Below are the code and all the weights of a small trained network. Each question names an input and a target symbol and asks about switching units off, where a switched-off unit gives its printed mean instead of its output.

import numpy as np


def w(rows, s, z=0):
    codes = np.array(rows[::2]) - 128.0
    scale = np.full(codes.shape[1], s)
    scale[-1] = z or s
    return codes * scale


def f(y):
    return y / 2 * (1 + np.tanh(0.7978845608 * (y + 0.044715 * y**3)))


def softmax(a):
    e = np.exp(a - a.max(-1, keepdims=True))
    return e / e.sum(-1, keepdims=True)


def log_softmax(a):
    a = a - a.max(-1, keepdims=True)
    return a - np.log(np.exp(a).sum(-1, keepdims=True))


def net(x, mask):
    ids = ['αβγεζμπψ'.index(c) for c in x.split()]
    T = len(ids)
    res = E[ids] + P[:T]
    u = 0
    for l in range(2):
        r = res
        for j in range(3):
            rows = slice(2 * j, 2 * j + 2)
            q, k, v = (r @ M[l][rows].T for M in (Q, K, V))
            z = softmax(np.where(np.tri(T) > 0, q @ k.T / 2**0.5, -1e9)) @ v
            o = O[l][rows]
            res = res + np.where(mask[u + j], z, o[:, -1]) @ o[:, :-1]
        u += 3
        y = f(res @ A[l][:, :-1].T + A[l][:, -1])
        res = res + np.where(mask[u : u + 4], y, B[l][:, -1]) @ B[l][:, :-1]
        u += 4
    return log_softmax(res[-1] @ U[:, :-1].T + U[:, -1])


Q, K, V, O, A, B = {}, {}, {}, {}, {}, {}
E = w([
[187,186,233,201,49,58,90],'α',
[119,145,143,54,211,116,216],'β',
[31,181,164,104,252,90,59],'γ',
[121,120,132,23,78,181,69],'ε',
[187,98,146,57,107,188,213],'ζ',
[69,93,217,88,177,153,143],'μ',
[180,173,64,87,165,56,136],'π',
[30,199,66,159,141,197,132],'ψ',
],0.0042)
P = w([
[125,80,101,177,111,118,111],'0',
[153,178,202,47,168,200,105],'1',
[160,173,163,85,160,178,134],'2',
[170,178,147,81,154,167,143],'3',
[148,119,91,172,147,183,125],'4',
[124,118,110,131,123,143,107],'5',
[97,108,121,102,94,110,103],'6',
[99,116,120,77,90,88,84],'7',
[132,170,107,107,110,137,95],'8',
[118,231,130,95,121,114,120],'9',
[120,254,120,79,110,110,154],'10',
],0.0052)
Q[0] = w([
[149,254,224,30,132,147,179],'0.h1',
[84,86,91,26,186,173,165],'0.h1',
[121,135,138,170,168,187,139],'0.h2',
[140,236,198,54,148,149,188],'0.h2',
[182,134,182,233,91,132,65],'0.h3',
[106,71,49,100,182,223,166],'0.h3',
],0.018)
K[0] = w([
[48,56,83,157,14,29,50],'0.h1',
[196,154,197,162,3,156,59],'0.h1',
[91,120,193,67,128,153,90],'0.h2',
[60,61,100,97,67,18,87],'0.h2',
[166,207,230,123,112,202,115],'0.h3',
[31,84,61,74,185,122,212],'0.h3',
],0.017)
V[0] = w([
[99,192,165,239,133,103,154],'0.h1',
[241,107,188,122,149,80,134],'0.h1',
[86,90,114,77,211,175,216],'0.h2',
[157,192,8,120,166,39,170],'0.h2',
[144,171,107,85,117,186,89],'0.h3',
[123,122,172,101,246,73,76],'0.h3',
],0.015)
O[0] = w([
[40,107,137,180,194,190,124,178],'0.h1',
[140,45,116,63,68,217,65,194],'0.h1',
[168,104,253,118,167,197,163,1],'0.h2',
[218,165,114,217,96,179,8,96],'0.h2',
[163,210,138,110,126,75,141,166],'0.h3',
[28,152,138,105,32,140,37,172],'0.h3',
],0.0077,0.0043)
A[0] = w([
[202,117,254,166,98,93,138,114],'0.n1',
[183,104,89,165,161,104,93,2],'0.n2',
[177,111,107,174,52,45,94,82],'0.n3',
[141,137,84,58,101,171,163,162],'0.n4',
],0.013,0.00082)
B[0] = w([
[138,72,48,89,251,159,4,157],'0.n1',
[125,41,170,218,67,180,201,129],'0.n2',
[88,232,132,125,80,205,253,253],'0.n3',
[131,143,25,146,186,138,118,187],'0.n4',
],0.0058,0.0046)
Q[1] = w([
[127,115,93,174,130,125,116],'1.h1',
[59,240,109,63,134,138,82],'1.h1',
[118,232,122,47,202,134,82],'1.h2',
[148,86,185,227,144,151,128],'1.h2',
[191,122,96,64,254,179,54],'1.h3',
[104,133,214,117,165,133,120],'1.h3',
],0.012)
K[1] = w([
[140,155,127,125,168,160,136],'1.h1',
[112,168,62,227,124,136,123],'1.h1',
[96,23,138,162,97,77,130],'1.h2',
[105,198,101,172,119,183,114],'1.h2',
[153,7,95,203,157,143,142],'1.h3',
[99,101,168,81,103,145,152],'1.h3',
],0.015)
V[1] = w([
[55,72,106,76,98,147,147],'1.h1',
[63,151,122,170,198,77,137],'1.h1',
[182,21,122,117,170,194,193],'1.h2',
[65,89,252,103,100,110,125],'1.h2',
[118,147,196,81,169,149,13],'1.h3',
[189,81,151,31,81,49,152],'1.h3',
],0.016)
O[1] = w([
[108,132,39,188,161,137,105,254],'1.h1',
[128,65,128,133,142,41,184,145],'1.h1',
[136,119,203,144,225,126,71,81],'1.h2',
[166,130,92,144,173,207,205,119],'1.h2',
[235,103,104,209,105,103,120,46],'1.h3',
[111,254,112,148,179,113,134,4],'1.h3',
],0.0094,0.0068)
A[1] = w([
[82,109,205,98,238,120,20,59],'1.n1',
[114,201,72,118,201,118,213,30],'1.n2',
[227,63,165,218,112,143,69,7],'1.n3',
[198,86,52,179,205,138,2,137],'1.n4',
],0.006,0.0012)
B[1] = w([
[38,140,103,255,75,139,170,187],'1.n1',
[125,95,92,70,162,165,156,254],'1.n2',
[143,163,44,73,100,39,110,162],'1.n3',
[92,36,130,86,180,136,101,234],'1.n4',
],0.0069,0.0046)
U = w([
[39,50,39,117,124,133,113,253],'α',
[201,105,95,133,149,80,50,235],'β',
[183,142,82,250,53,136,209,119],'γ',
[117,251,104,98,125,76,191,75],'ε',
[109,136,161,225,163,112,94,8],'ζ',
[161,100,111,153,200,204,186,73],'μ',
[158,127,172,115,44,230,76,129],'π',
[136,63,207,129,129,65,183,16],'ψ',
],0.0027,0.0026)

Each question gives the input, a string of symbols that net reads in full, and the target symbol t.
The units are the heads (2 rows each of Q, K, V and O) and the neurons (one row each of A and B). Each row of codes is followed by its name. A weight is (code - 128) times the scale printed after its matrix; where a second scale follows, it is the last column's (O, A, B and U).
mask holds one flag per unit, layer by layer, with each layer's heads first. A switched-off unit (its flag False) gives its mean, the last column of its rows in O or B, instead of its output. The means were averaged over made-up inputs and are rounded, as every weight is.
A unit's drop is (log p(t) with every unit on - log p(t) with that unit switched off) / (log p(t) with every unit on - log p(t) with every unit switched off).
The circuit of an input: a set's keep is (log p(t) with only the set's units on - log p(t) with every unit switched off) / (log p(t) with every unit on - log p(t) with every unit switched off). Starting from the 12 units with the biggest drops (on a tie, the unit counted first), units are removed one at a time, each time the one whose removal leaves the highest keep (on an exact tie, the one counted first), for as long as the keep stays at least 0.8.
units of the circuit, in order: the units of the circuit, biggest drop first
top k neurons in layer l: the k neurons of layer l with the biggest drops, biggest first
which heads matter: for each layer, one digit per head in row order, 1 if its drop is at least 0.15 and else 0, layers parted by /
input γ π μ, target γ: which heads matter -> 101 / 011
input μ μ γ α, target μ: units of the circuit, in order -> 0.h2, 1.h2, 0.h3
input μ α β α α π ψ α ψ α ψ, target μ: which heads matter -> 011 / 010
input β α α, target β: top neuron in layer 1 -> 1.n3
input μ π μ γ β β ζ π π β, target μ: units of the circuit, in order -> 1.h2, 0.h2
input γ π α ψ ζ π π ψ ψ α α, target γ: which heads matter -> 011 / 011
input π ζ β β, target π: units of the circuit, in order -> 0.h2, 1.h1
input μ ψ μ μ, target μ: units of the circuit, in order -> 0.h2, 1.h2
input μ π α α π α α ψ π α π, target μ: units of the circuit, in order -> 1.h2, 0.h2, 0.h3
input μ ψ γ π ε γ α ζ ε, target μ: units of the circuit, in order -> 1.h2, 0.h2, 0.h3
input π μ π α ε α α α, target π: units of the circuit, in order -> 1.h1, 0.h2, 0.h1
input μ α β β β α α α π ζ ζ, target μ: units of the circuit, in order -> 1.h2, 0.h2, 0.h3, 0.n4
input π π γ π π μ α γ β ψ, target π: units of the circuit, in order -> 0.h2, 1.h1, 0.n2
input π α ζ, target π: which heads matter -> 010 / 100
input π μ ζ π π ψ, target π: units of the circuit, in order -> 0.h2, 1.h1
input ε α α μ, target ε: units of the circuit, in order -> 1.h3, 0.h1, 0.h2
input μ π α ψ γ, target μ: units of the circuit, in order -> 0.h2, 1.h2
input μ α π β, target μ: which heads matter -> 010 / 010
input β α β π α α β α α π, target β: which heads matter -> 110 / 011
input β ζ μ μ, target β: which heads matter -> 010 / 001
input μ π α π α π ψ π ε α, target μ: which heads matter -> 111 / 010
input ε ε π μ α ψ π, target ε: which heads matter -> 100 / 001
input γ μ γ β, target γ: which heads matter -> 101 / 011
input π μ ε μ π π, target π: which heads matter -> 110 / 100
input ψ α α μ α μ μ ψ μ α α, target ψ: which heads matter -> 100 / 100
input β μ ε ε α, target β: which heads matter -> 010 / 001
input ζ π α ε α α α, target ζ: which heads matter -> 111 / 010
input β ε α α γ α ζ, target β: top neuron in layer 1 -> 1.n3
